Below are the code and all the weights of a small trained network. Each question names an input and a class and asks about switching units off, where a switched-off unit gives its printed mean instead of its output.

import numpy as np


def w(rows, s, z=0):
    codes = np.array(rows[::2]) - 128.0
    scale = np.full(codes.shape[1], s)
    scale[-1] = z or s
    return codes * scale


def f(y):
    return y / 2 * (1 + np.tanh(0.7978845608 * (y + 0.044715 * y**3)))


def log_softmax(a):
    a = a - a.max(-1, keepdims=True)
    return a - np.log(np.exp(a).sum(-1, keepdims=True))


def net(x, mask):
    res = np.array(x, float).reshape(1, 7) / 4 @ E
    y = f(res @ A[0][:, :-1].T + A[0][:, -1])
    res = res + np.where(mask, y, B[0][:, -1]) @ B[0][:, :-1]
    return log_softmax(res[-1] @ U[:, :-1].T + U[:, -1])


A, B = {}, {}
E = w([
[54,91,130,189,184,112,145,61,221,208],'x0',
[131,141,113,161,121,121,128,123,122,121],'x1',
[127,120,154,120,140,126,108,145,133,135],'x2',
[134,119,96,208,114,123,130,106,90,143],'x3',
[91,214,135,187,94,92,158,120,167,34],'x4',
[178,63,151,189,170,167,224,143,130,93],'x5',
[63,97,101,195,121,234,117,255,121,136],'x6',
],0.0078)
A[0] = w([
[210,163,136,84,99,107,121,114,34,26,118],'N1',
[203,44,132,150,154,144,192,131,195,67,93],'N2',
[87,156,110,148,216,121,136,117,200,187,36],'N3',
[18,110,60,147,127,220,130,235,114,86,117],'N4',
[83,171,80,91,31,106,20,130,184,200,149],'N5',
[211,77,131,152,161,143,226,162,184,108,101],'N6',
[100,110,120,146,181,104,147,76,212,164,44],'N7',
[181,74,135,112,92,1,136,99,139,91,36],'N8',
[225,61,101,122,83,114,33,209,96,59,98],'N9',
[58,207,139,166,112,93,178,124,174,26,254],'N10',
],0.0069,0.0026)
B[0] = w([
[142,157,51,163,152,173,176,94,107,152,236],'N1',
[102,116,83,122,107,24,162,164,105,87,192],'N2',
[137,193,69,163,78,195,148,173,130,73,177],'N3',
[88,95,130,84,200,99,182,2,93,150,253],'N4',
[130,121,108,51,61,65,161,129,93,86,226],'N5',
[160,105,67,78,69,127,132,158,80,59,197],'N6',
[122,171,50,176,131,181,137,158,153,121,181],'N7',
[76,172,170,129,198,85,171,100,156,97,172],'N8',
[92,180,66,168,133,135,132,155,188,158,201],'N9',
[247,80,76,87,155,110,99,153,107,206,247],'N10',
],0.0088,0.0073)
U = w([
[75,133,130,126,254,89,150,35,125,103,75],'0',
[118,231,67,162,121,237,146,184,162,98,69],'1',
[123,72,123,113,15,62,124,164,66,59,101],'2',
[230,69,111,114,162,130,75,145,125,197,173],'3',
[161,110,137,134,136,122,137,141,121,161,200],'4',
[151,97,102,120,155,128,85,116,129,113,157],'5',
[171,102,150,135,88,138,162,115,119,168,176],'6',
[156,133,249,190,72,190,57,186,105,84,2],'7',
],0.0079,0.0055)

Each question gives the input, the list of numbers given to net, and the class t.
The units are the neurons (one row each of A and B). Each row of codes is followed by its name. A weight is (code - 128) times the scale printed after its matrix; where a second scale follows, it is the last column's (A, B and U).
mask holds one flag per neuron, in row order. A switched-off neuron (its flag False) gives its mean, the last column of its row in B, instead of its output. The means were averaged over made-up inputs and are rounded, as every weight is.
A unit's drop is (log p(t) with every unit on - log p(t) with that unit switched off) / (log p(t) with every unit on - log p(t) with every unit switched off).
The circuit of an input: a set's keep is (log p(t) with only the set's units on - log p(t) with every unit switched off) / (log p(t) with every unit on - log p(t) with every unit switched off). Starting from all 10 units, units are removed one at a time, each time the one whose removal leaves the highest keep (on an exact tie, the one counted first), for as long as the keep stays at least 0.8.
circuit, biggest first: the units of the circuit, biggest drop first
most important unit: the unit with the biggest drop
k most important neurons: the k neurons with the biggest drops, biggest first
drop when u is switched off: that unit's drop, to one decimal
input [5,-6,-6,6,-7,-8,-7], class 2: 2 most important neurons	N5, N4
input [-5,0,-2,3,-1,8,-1], class 2: 2 most important neurons	N2, N6
input [-8,-7,3,-1,1,0,-7], class 1: circuit, biggest first	N1, N9
input [8,-5,8,-2,-7,-8,5], class 1: most important unit	N3
input [5,4,-7,1,-8,8,3], class 2: circuit, biggest first	N6, N2
input [-8,-5,4,-5,-4,1,4], class 1: 3 most important neurons	N9, N10, N1
input [-7,3,3,1,4,-2,-1], class 1: 2 most important neurons	N1, N9
input [7,7,2,0,2,6,-4], class 1: 2 most important neurons	N7, N3
input [1,-3,-2,-3,7,-8,5], class 2: 2 most important neurons	N5, N1
input [-3,1,1,2,-4,0,4], class 0: circuit, biggest first	N4, N10
input [-8,-4,-4,-6,0,-6,-7], class 1: 3 most important neurons	N1, N4, N9
input [1,5,-5,5,8,-1,-5], class 3: 2 most important neurons	N10, N4
input [-8,-8,4,6,0,-3,-7], class 1: 3 most important neurons	N4, N1, N9
input [-7,2,-8,-3,-1,-2,-8], class 0: circuit, biggest first	N8
input [-6,1,-7,4,-6,8,4], class 2: 3 most important neurons	N6, N2, N10
input [-1,5,4,2,-6,-4,-6], class 0: 4 most important neurons	N10, N8, N6, N3
input [-5,1,5,6,-3,-3,7], class 0: 2 most important neurons	N4, N10
input [2,8,-8,4,7,-8,-4], class 2: 2 most important neurons	N5, N4
input [8,4,-7,-5,1,-4,0], class 1: 2 most important neurons	N3, N7
input [-3,1,4,2,8,3,6], class 3: circuit, biggest first	N10
input [2,7,-2,3,-5,1,7], class 0: 2 most important neurons	N4, N10
input [8,4,3,0,0,7,0], class 1: drop when N9 is switched off	0.0
input [-2,0,-7,-2,-4,-7,5], class 2: drop when N2 is switched off	-0.2
input [6,0,-1,-2,0,-1,-2], class 1: drop when N4 is switched off	0.2
input [6,6,5,1,-1,-7,-3], class 2: drop when N5 is switched off	0.8
